Below are the code and all the weights of a small trained network. Each question names an input and a target symbol and asks about switching units off, where a switched-off unit gives its printed mean instead of its output.

import numpy as np


def w(rows, s, z=0):
    codes = np.array(rows[::2]) - 128.0
    scale = np.full(codes.shape[1], s)
    scale[-1] = z or s
    return codes * scale


def f(y):
    return np.maximum(y, 0)


def softmax(a):
    e = np.exp(a - a.max(-1, keepdims=True))
    return e / e.sum(-1, keepdims=True)


def log_softmax(a):
    a = a - a.max(-1, keepdims=True)
    return a - np.log(np.exp(a).sum(-1, keepdims=True))


def net(x, mask):
    ids = ['ΓΣΦαλμψω'.index(c) for c in x.split()]
    T = len(ids)
    res = E[ids] + P[:T]
    q, k, v = (res @ M[0].T for M in (Q, K, V))
    z = softmax(np.where(np.tri(T) > 0, q @ k.T / 4**0.5, -1e9)) @ v
    res = res + np.where(mask[0], z, O[0][:, -1]) @ O[0][:, :-1]
    y = f(res @ A[0][:, :-1].T + A[0][:, -1])
    res = res + np.where(mask[1:13], y, B[0][:, -1]) @ B[0][:, :-1]
    return log_softmax(res[-1] @ U[:, :-1].T + U[:, -1])


Q, K, V, O, A, B = {}, {}, {}, {}, {}, {}
E = w([
[85,173,171,173,112],'Γ',
[34,129,108,158,157],'Σ',
[144,136,117,173,160],'Φ',
[35,76,197,153,110],'α',
[106,76,109,106,171],'λ',
[63,141,24,118,75],'μ',
[64,182,107,102,163],'ψ',
[125,76,112,248,71],'ω',
],0.016)
P = w([
[222,106,163,2,59],'0',
[128,112,167,151,236],'1',
[101,85,143,143,232],'2',
[104,100,148,173,214],'3',
[100,98,148,175,185],'4',
[91,94,143,204,182],'5',
[74,100,144,181,172],'6',
[84,109,105,182,170],'7',
[45,98,108,192,146],'8',
[50,87,96,218,149],'9',
],0.0043)
Q[0] = w([
[163,121,84,55,99],'H0',
[152,119,102,129,94],'H0',
[233,146,204,2,61],'H0',
[121,129,135,161,90],'H0',
],0.012)
K[0] = w([
[136,132,145,159,193],'H0',
[154,125,136,93,139],'H0',
[39,130,134,201,248],'H0',
[143,104,119,87,118],'H0',
],0.015)
V[0] = w([
[227,190,184,121,72],'H0',
[93,187,124,67,2],'H0',
[152,96,40,159,110],'H0',
[73,243,71,164,150],'H0',
],0.012)
O[0] = w([
[71,124,253,158,52,28],'H0',
[13,195,33,144,61,254],'H0',
[254,173,92,94,92,67],'H0',
[112,58,75,75,14,34],'H0',
],0.0087,0.0042)
A[0] = w([
[139,147,129,181,43,43],'N0',
[125,67,181,45,164,5],'N1',
[218,150,130,156,127,125],'N2',
[209,167,127,160,176,121],'N3',
[165,137,134,144,183,71],'N4',
[168,170,194,58,130,164],'N5',
[98,8,182,123,173,145],'N6',
[166,133,98,87,62,187],'N7',
[166,120,159,43,195,171],'N8',
[124,254,159,157,108,150],'N9',
[169,146,161,147,170,9],'N10',
[142,151,172,179,192,140],'N11',
],0.0085,0.0025)
B[0] = w([
[186,132,184,162,132,167],'N0',
[73,118,84,192,64,137],'N1',
[46,63,156,96,84,146],'N2',
[156,121,111,203,133,168],'N3',
[178,152,111,157,135,165],'N4',
[240,142,97,84,158,139],'N5',
[160,23,153,77,241,243],'N6',
[152,49,176,117,179,166],'N7',
[250,187,130,79,104,150],'N8',
[64,119,156,103,64,209],'N9',
[122,54,157,183,147,150],'N10',
[118,242,156,111,117,254],'N11',
],0.011,0.007)
U = w([
[202,159,253,111,37,2],'Γ',
[178,49,50,112,71,224],'Σ',
[202,138,135,40,75,174],'Φ',
[140,40,185,216,136,108],'α',
[219,34,233,45,163,134],'λ',
[242,36,50,99,141,78],'μ',
[134,145,79,106,195,150],'ψ',
[254,81,144,243,134,121],'ω',
],0.0042,0.0014)

Each question gives the input, a string of symbols that net reads in full, and the target symbol t.
The units are the heads (4 rows each of Q, K, V and O) and the neurons (one row each of A and B). Each row of codes is followed by its name. A weight is (code - 128) times the scale printed after its matrix; where a second scale follows, it is the last column's (O, A, B and U).
mask holds one flag per unit, heads first, then neurons. A switched-off unit (its flag False) gives its mean, the last column of its rows in O or B, instead of its output. The means were averaged over made-up inputs and are rounded, as every weight is.
A unit's drop is (log p(t) with every unit on - log p(t) with that unit switched off) / (log p(t) with every unit on - log p(t) with every unit switched off).
The circuit of an input: a set's keep is (log p(t) with only the set's units on - log p(t) with every unit switched off) / (log p(t) with every unit on - log p(t) with every unit switched off). Starting from the 12 units with the biggest drops (on a tie, the unit counted first), units are removed one at a time, each time the one whose removal leaves the highest keep (on an exact tie, the one counted first), for as long as the keep stays at least 0.8.
units of the circuit, in order: the units of the circuit, biggest drop first
top k neurons: the k neurons with the biggest drops, biggest first
drop when u is switched off: that unit's drop, to one decimal
input Σ Σ Φ, target μ: top neuron => (N11)
input ω Γ α ω Γ, target Γ: top 3 neurons => (N9; N6; N11)
input λ ω α Σ Γ ψ α Σ α Φ, target ω: units of the circuit, in order => (H0; N3)
input Σ λ α Φ Σ ω λ Γ μ, target μ: top 2 neurons => (N7; N11)
input Σ μ Σ, target μ: top 3 neurons => (N7; N11; N9)
input μ α Γ Φ Γ ω α λ Σ, target Σ: top 2 neurons => (N11; N6)
input μ Φ Σ Γ Σ ψ ω α, target Σ: top 2 neurons => (N11; N6)
input ω Σ λ ω Φ Φ α Γ, target Γ: top 2 neurons => (N9; N6)
input ψ Σ ψ ω ω Γ Σ μ Σ, target Σ: top 2 neurons => (N6; N11)
input Σ α α α μ, target μ: drop when H0 is switched off => 1.0
input Σ ω μ Φ, target μ: drop when N11 is switched off => 0.1
input μ α Φ, target Σ: drop when H0 is switched off => 0.9
